Below are the code and all the weights of a small trained network. Each question names an input and a class and asks about switching units off, where a switched-off unit gives its printed mean instead of its output.

import numpy as np


def w(rows, s, z=0):
    codes = np.array(rows[::2]) - 128.0
    scale = np.full(codes.shape[1], s)
    scale[-1] = z or s
    return codes * scale


def f(y):
    return np.maximum(y, 0)


def log_softmax(a):
    a = a - a.max(-1, keepdims=True)
    return a - np.log(np.exp(a).sum(-1, keepdims=True))


def net(x, mask):
    res = np.array(x, float).reshape(1, 2) / 4 @ E
    y = f(res @ A[0][:, :-1].T + A[0][:, -1])
    res = res + np.where(mask, y, B[0][:, -1]) @ B[0][:, :-1]
    return log_softmax(res[-1] @ U[:, :-1].T + U[:, -1])


A, B = {}, {}
E = w([
[251,142,55,127,130,22,142,153,144],'x0',
[89,165,6,121,5,167,88,206,96],'x1',
],0.012)
A[0] = w([
[101,121,130,113,136,120,143,131,100,119],'neuron 0',
[153,144,72,145,75,148,116,138,119,59],'neuron 1',
[124,130,129,140,124,136,124,125,145,226],'neuron 2',
[138,124,133,113,120,143,131,130,152,255],'neuron 3',
[250,119,43,116,135,78,146,147,138,66],'neuron 4',
[114,126,107,142,132,123,120,140,122,227],'neuron 5',
[141,141,178,112,153,81,158,95,123,79],'neuron 6',
[58,113,166,99,119,206,119,119,108,114],'neuron 7',
[63,131,154,125,112,171,136,108,138,87],'neuron 8',
[223,130,85,134,114,121,119,130,128,124],'neuron 9',
[42,122,183,139,106,206,138,135,151,102],'neuron 10',
[172,115,233,144,193,159,130,124,152,65],'neuron 11',
[47,129,152,143,154,174,119,151,113,57],'neuron 12',
[80,117,67,105,73,174,140,146,123,56],'neuron 13',
[154,106,136,151,118,152,121,141,129,109],'neuron 14',
[78,144,12,139,85,162,123,134,149,104],'neuron 15',
[138,115,126,124,109,130,138,132,69,202],'neuron 16',
],0.014,0.01)
B[0] = w([
[108,121,124,137,143,109,129,125,147,141],'neuron 0',
[175,78,204,107,104,143,70,138,153,191],'neuron 1',
[82,169,108,104,223,161,229,112,55,189],'neuron 2',
[81,216,88,136,242,179,254,116,24,207],'neuron 3',
[117,160,69,176,62,66,79,90,193,254],'neuron 4',
[89,170,128,115,198,144,177,119,58,189],'neuron 5',
[132,80,184,114,84,182,83,147,132,202],'neuron 6',
[113,154,71,161,84,97,115,88,138,234],'neuron 7',
[139,150,115,166,108,96,111,115,172,195],'neuron 8',
[121,150,81,151,111,90,139,120,151,208],'neuron 9',
[151,151,85,173,108,74,128,96,166,240],'neuron 10',
[160,56,195,75,115,168,82,198,125,246],'neuron 11',
[146,152,69,114,71,66,88,152,172,195],'neuron 12',
[172,62,191,88,120,128,67,178,158,214],'neuron 13',
[133,111,118,115,147,111,155,122,138,128],'neuron 14',
[141,60,209,108,131,188,122,153,125,247],'neuron 15',
[101,142,132,104,179,139,175,107,83,176],'neuron 16',
],0.018,0.016)
U = w([
[127,154,86,186,74,43,116,101,159,37],'0',
[152,2,194,69,124,152,101,174,106,42],'1',
[91,176,118,121,230,129,217,109,24,254],'2',
],0.013,0.0041)

Each question gives the input, the list of numbers given to net, and the class t.
The units are the neurons (one row each of A and B). Each row of codes is followed by its name. A weight is (code - 128) times the scale printed after its matrix; where a second scale follows, it is the last column's (A, B and U).
mask holds one flag per neuron, in row order. A switched-off neuron (its flag False) gives its mean, the last column of its row in B, instead of its output. The means were averaged over made-up inputs and are rounded, as every weight is.
A unit's drop is (log p(t) with every unit on - log p(t) with that unit switched off) / (log p(t) with every unit on - log p(t) with every unit switched off).
The circuit of an input: a set's keep is (log p(t) with only the set's units on - log p(t) with every unit switched off) / (log p(t) with every unit on - log p(t) with every unit switched off). Starting from the 12 units with the biggest drops (on a tie, the unit counted first), units are removed one at a time, each time the one whose removal leaves the highest keep (on an exact tie, the one counted first), for as long as the keep stays at least 0.8.
circuit, biggest first: the units of the circuit, biggest drop first
most important unit: the unit with the biggest drop
top k neurons: the k neurons with the biggest drops, biggest first
drop of u: that unit's drop, to one decimal
input [-7,-7], class 0: top 2 neurons -> [neuron 10; neuron 7]
input [3,-4], class 1: circuit, biggest first -> [neuron 10]
input [3,4], class 1: top 4 neurons -> [neuron 1; neuron 15; neuron 10; neuron 7]
input [6,7], class 1: top 3 neurons -> [neuron 15; neuron 1; neuron 13]
input [-1,3], class 2: top 2 neurons -> [neuron 11; neuron 6]
input [4,5], class 1: top 4 neurons -> [neuron 15; neuron 1; neuron 10; neuron 7]
input [-4,1], class 0: top 3 neurons -> [neuron 10; neuron 7; neuron 12]
input [0,-3], class 2: top 2 neurons -> [neuron 13; neuron 15]
input [6,-8], class 1: top 2 neurons -> [neuron 11; neuron 6]
input [-7,-6], class 0: drop of neuron 10 -> 0.6
input [-4,7], class 1: drop of neuron 15 -> 0.4
input [5,-8], class 1: drop of neuron 11 -> 1.6
input [-2,6], class 1: drop of neuron 14 -> 0.0
input [-3,1], class 2: most important unit -> neuron 4
